[[-2.28  3.48]
 [-2.28  0.89]
 [-1.31  5.15]
 [-1.00  0.32]
 [-2.35  0.30]
 [ 4.05  2.47]
 [-0.84  4.30]
 [-0.83  7.01]
 [-2.09  5.95]]
=>
[[-2.09 -0.83 -0.84  4.05 -2.35 -1.00 -1.31 -2.28 -2.28]
 [ 5.95  7.01  4.30  2.47  0.30  0.32  5.15  0.89  3.48]]

[[ 1.04  6.68  4.38  1.13  2.61  2.89  1.55  3.14  4.21  3.50 -1.76  4.01
   5.45  1.69  3.20  7.74]
 [ 7.27 -5.66  2.96 -2.39 -1.51  6.26  1.49  2.73  3.38  0.48 -0.18  3.32
  -4.56  4.66  3.33 -2.01]
 [ 1.37  3.86  4.56  3.41  3.89  5.13  2.24  1.89  4.08  3.46 -1.37  3.48
   3.69  4.57  0.78  7.29]
 [-3.78  4.56  1.22  6.92  3.73  0.24  4.32  3.05 -1.07  3.90 -1.58  3.01
   4.90 -2.12  6.08  3.71]
 [ 4.02 -1.02  0.74 -2.74  2.69  3.55  3.64  3.75  3.67  4.98 -3.70  1.72
  -1.66  4.26  2.10  2.85]
 [-5.64  5.97  0.65  5.84 -2.98 -4.54 -0.51 -2.08 -1.90 -1.20 -0.29 -0.19
   5.48 -3.94 -3.19  4.77]]
=>
[[-5.64  4.02 -3.78  1.37  7.27  1.04]
 [ 5.97 -1.02  4.56  3.86 -5.66  6.68]
 [ 0.65  0.74  1.22  4.56  2.96  4.38]
 [ 5.84 -2.74  6.92  3.41 -2.39  1.13]
 [-2.98  2.69  3.73  3.89 -1.51  2.61]
 [-4.54  3.55  0.24  5.13  6.26  2.89]
 [-0.51  3.64  4.32  2.24  1.49  1.55]
 [-2.08  3.75  3.05  1.89  2.73  3.14]
 [-1.90  3.67 -1.07  4.08  3.38  4.21]
 [-1.20  4.98  3.90  3.46  0.48  3.50]
 [-0.29 -3.70 -1.58 -1.37 -0.18 -1.76]
 [-0.19  1.72  3.01  3.48  3.32  4.01]
 [ 5.48 -1.66  4.90  3.69 -4.56  5.45]
 [-3.94  4.26 -2.12  4.57  4.66  1.69]
 [-3.19  2.10  6.08  0.78  3.33  3.20]
 [ 4.77  2.85  3.71  7.29 -2.01  7.74]]

[[-0.03 -1.88  0.10  1.29  0.70 -2.90]
 [-0.66 -1.49  0.99  1.86  1.34 -2.75]
 [-1.89 -1.97  1.17  3.43  1.77 -4.58]
 [ 0.39 -3.06  0.36  1.40  1.53 -4.16]
 [-0.83 -1.69  0.58  1.55  1.47 -3.12]
 [ 0.13 -1.48 -0.14  0.99  0.25 -2.00]
 [ 0.16 -1.53  0.25  1.02  0.19 -1.72]
 [ 0.80 -3.15 -0.20  1.17  0.26 -3.19]
 [-3.07 -3.28  3.05  5.86  4.33 -7.54]
 [-2.50 -3.09  2.33  3.59  4.35 -6.85]]
=>
[[-2.50 -3.07  0.80  0.16  0.13 -0.83  0.39 -1.89 -0.66 -0.03]
 [-3.09 -3.28 -3.15 -1.53 -1.48 -1.69 -3.06 -1.97 -1.49 -1.88]
 [ 2.33  3.05 -0.20  0.25 -0.14  0.58  0.36  1.17  0.99  0.10]
 [ 3.59  5.86  1.17  1.02  0.99  1.55  1.40  3.43  1.86  1.29]
 [ 4.35  4.33  0.26  0.19  0.25  1.47  1.53  1.77  1.34  0.70]
 [-6.85 -7.54 -3.19 -1.72 -2.00 -3.12 -4.16 -4.58 -2.75 -2.90]]

[[-1.68  2.06  1.75]
 [-1.03  0.92  0.43]
 [ 7.14 -5.80 -4.41]]
=>
[[ 7.14 -1.03 -1.68]
 [-5.80  0.92  2.06]
 [-4.41  0.43  1.75]]

[[-3.33 -0.42 -5.98  1.64  1.35 -1.09  4.06  1.61  1.90 -2.37]
 [ 0.80  0.91  1.97 -4.14  0.08  1.11 -2.36  0.63  2.11  1.54]
 [-1.47  1.32 -0.14 -5.69  0.42  3.05  0.33  2.47  2.18 -0.13]
 [-0.26 -0.52 -2.52  2.56  0.49 -3.30 -0.26 -0.41  1.89 -0.04]
 [-0.59 -0.34 -1.52 -1.21  1.22  0.72  1.03  0.50  1.92 -0.31]
 [-1.57  0.04 -3.23 -1.00  0.79 -0.31  1.51  1.24  1.98 -0.79]
 [ 0.91 -0.10  0.22  0.23  0.05 -1.90 -1.81 -0.59  1.95  1.39]]
=>
[[ 0.91 -1.57 -0.59 -0.26 -1.47  0.80 -3.33]
 [-0.10  0.04 -0.34 -0.52  1.32  0.91 -0.42]
 [ 0.22 -3.23 -1.52 -2.52 -0.14  1.97 -5.98]
 [ 0.23 -1.00 -1.21  2.56 -5.69 -4.14  1.64]
 [ 0.05  0.79  1.22  0.49  0.42  0.08  1.35]
 [-1.90 -0.31  0.72 -3.30  3.05  1.11 -1.09]
 [-1.81  1.51  1.03 -0.26  0.33 -2.36  4.06]
 [-0.59  1.24  0.50 -0.41  2.47  0.63  1.61]
 [ 1.95  1.98  1.92  1.89  2.18  2.11  1.90]
 [ 1.39 -0.79 -0.31 -0.04 -0.13  1.54 -2.37]]

[[-3.07 -6.09 -7.43  2.40]
 [ 8.12  1.33  5.29 -2.69]
 [ 1.41  2.60  3.37 -0.92]
 [-6.58 -4.36 -6.66  2.82]
 [-2.43  6.12  2.62 -0.96]
 [ 3.25  2.43  3.63 -1.17]
 [ 2.93  4.77  3.99 -1.79]
 [ 0.50  0.64 -0.10 -3.55]]
=>
[[ 0.50  2.93  3.25 -2.43 -6.58  1.41  8.12 -3.07]
 [ 0.64  4.77  2.43  6.12 -4.36  2.60  1.33 -6.09]
 [-0.10  3.99  3.63  2.62 -6.66  3.37  5.29 -7.43]
 [-3.55 -1.79 -1.17 -0.96  2.82 -0.92 -2.69  2.40]]

[[ 3.67 -1.06  1.84  0.77  1.14 -2.77  1.12  4.51]
 [-1.24 -1.59  0.30 -0.34  1.01 -1.44 -0.07  1.18]
 [-0.13 -2.53 -2.07  1.94  1.93  1.62 -0.46 -0.03]
 [ 0.59 -3.29  0.92  2.57  0.33 -0.57  0.90  3.21]
 [-1.14  0.86 -3.44  0.00 -1.24 -2.61 -3.89  1.53]
 [ 1.82 -0.43  6.18  4.02  3.75  2.10  1.23  1.28]]
=>
[[ 1.82 -1.14  0.59 -0.13 -1.24  3.67]
 [-0.43  0.86 -3.29 -2.53 -1.59 -1.06]
 [ 6.18 -3.44  0.92 -2.07  0.30  1.84]
 [ 4.02  0.00  2.57  1.94 -0.34  0.77]
 [ 3.75 -1.24  0.33  1.93  1.01  1.14]
 [ 2.10 -2.61 -0.57  1.62 -1.44 -2.77]
 [ 1.23 -3.89  0.90 -0.46 -0.07  1.12]
 [ 1.28  1.53  3.21 -0.03  1.18  4.51]]
---
[[-1.71  0.33  0.00  1.16]
 [-2.11 -0.80 -0.30 -2.40]
 [-0.50  2.83 -0.74 -2.44]
 [-3.99  7.01  1.20 -0.67]
 [ 0.82 -0.79  1.75  0.99]]
=>
[[-1.71  0.33]
 [-2.11 -0.80]]

[[-1.47  3.05]
 [ 0.83  0.13]
 [ 2.61 -7.45]]
=>
[[-1.47  3.05]
 [ 0.83  0.13]]

[[ 6.80  1.83  0.30 -4.18  0.87]
 [-6.04  6.74  2.52 -2.07 -3.83]]
=>
[[ 6.80  1.83]
 [-6.04  6.74]]

[[-0.83 -0.56]
 [-6.02 -0.32]
 [-0.87 -3.29]
 [ 3.45  4.07]
 [-0.63 -7.41]]
=>
[[-0.83 -0.56]
 [-6.02 -0.32]]

[[ 5.58  1.11]
 [-5.79 -6.30]
 [-7.37  4.02]]
=>
[[ 5.58  1.11]
 [-5.79 -6.30]]

[[ 0.46 -6.76 -4.80]
 [ 0.45 -6.76 -4.79]
 [-0.36  7.58  5.22]
 [ 0.48 -6.75 -4.79]]
=>
[[ 0.46 -6.76]
 [ 0.45 -6.76]]
